Below is a small trained network, with its code and all its weights. Each question gives an input and a class and asks what happens when units are switched off, that is, made to give their printed mean instead of their output.

import numpy as np


def w(rows, s, z=0):
    codes = np.array(rows[::2]) - 128.0
    scale = np.full(codes.shape[1], s)
    scale[-1] = z or s
    return codes * scale


def f(y):
    return np.maximum(y, 0)


def log_softmax(a):
    a = a - a.max(-1, keepdims=True)
    return a - np.log(np.exp(a).sum(-1, keepdims=True))


def net(x, mask):
    res = np.array(x, float).reshape(1, 6) / 4 @ E
    y = f(res @ A[0][:, :-1].T + A[0][:, -1])
    res = res + np.where(mask, y, B[0][:, -1]) @ B[0][:, :-1]
    return log_softmax(res[-1] @ U[:, :-1].T + U[:, -1])


A, B = {}, {}
E = w([
[90,119,76,4],'x0',
[200,104,167,81],'x1',
[107,58,179,159],'x2',
[93,101,110,145],'x3',
[127,1,56,142],'x4',
[227,230,91,121],'x5',
],0.0079)
A[0] = w([
[64,171,4,66,181],'neuron 1',
[88,116,213,19,112],'neuron 2',
[164,66,86,182,99],'neuron 3',
[130,241,147,195,109],'neuron 4',
[97,114,139,180,19],'neuron 5',
[126,156,175,122,137],'neuron 6',
[191,117,64,89,122],'neuron 7',
[49,160,175,127,254],'neuron 8',
[164,139,146,155,36],'neuron 9',
[140,126,145,113,13],'neuron 10',
[147,136,132,137,70],'neuron 11',
],0.016,0.0034)
B[0] = w([
[31,154,91,87,248],'neuron 1',
[89,138,240,103,212],'neuron 2',
[134,103,181,187,198],'neuron 3',
[90,251,163,160,240],'neuron 4',
[159,100,148,154,168],'neuron 5',
[122,138,148,112,172],'neuron 6',
[236,102,175,32,190],'neuron 7',
[93,42,139,124,208],'neuron 8',
[95,127,105,167,157],'neuron 9',
[106,140,115,128,132],'neuron 10',
[113,141,122,145,140],'neuron 11',
],0.022,0.012)
U = w([
[166,54,199,147,115],'0',
[226,176,2,29,74],'1',
[100,91,64,197,91],'2',
[222,214,102,177,4],'3',
[58,199,157,95,226],'4',
],0.0084,0.0034)

Each question gives the input, the list of numbers given to net, and the class t.
The units are the neurons (one row each of A and B). Each row of codes is followed by its name. A weight is (code - 128) times the scale printed after its matrix; where a second scale follows, it is the last column's (A, B and U).
mask holds one flag per neuron, in row order. A switched-off neuron (its flag False) gives its mean, the last column of its row in B, instead of its output. The means were averaged over made-up inputs and are rounded, as every weight is.
A unit's drop is (log p(t) with every unit on - log p(t) with that unit switched off) / (log p(t) with every unit on - log p(t) with every unit switched off).
The circuit of an input: a set's keep is (log p(t) with only the set's units on - log p(t) with every unit switched off) / (log p(t) with every unit on - log p(t) with every unit switched off). Starting from all 11 units, units are removed one at a time, each time the one whose removal leaves the highest keep (on an exact tie, the one counted first), for as long as the keep stays at least 0.8.
circuit, biggest first: the units of the circuit, biggest drop first
most important unit: the unit with the biggest drop
top k neurons: the k neurons with the biggest drops, biggest first
drop of u: that unit's drop, to one decimal
input [-1,-8,6,8,4,4], class 0: most important unit	neuron 3
input [0,-4,3,5,3,5], class 2: top 2 neurons	(neuron 4; neuron 2)
input [3,-5,-2,-5,7,4], class 1: circuit, biggest first	(neuron 7; neuron 2)
input [-5,3,-8,0,1,2], class 3: circuit, biggest first	(neuron 1; neuron 2)
input [3,3,-2,3,7,2], class 1: circuit, biggest first	(neuron 7; neuron 2)
input [-2,6,6,0,-2,-2], class 0: top 2 neurons	(neuron 1; neuron 4)
input [-3,7,-4,-4,-3,7], class 3: top 3 neurons	(neuron 1; neuron 2; neuron 7)
input [-4,7,-6,-7,2,6], class 3: top 2 neurons	(neuron 4; neuron 1)
input [-7,3,8,6,-3,5], class 3: top 4 neurons	(neuron 1; neuron 2; neuron 8; neuron 5)
input [-6,5,1,5,-1,0], class 3: drop of neuron 8	0.3
input [3,-2,0,5,6,8], class 1: drop of neuron 2	0.1
input [-1,1,-8,7,8,8], class 1: drop of neuron 7	0.5
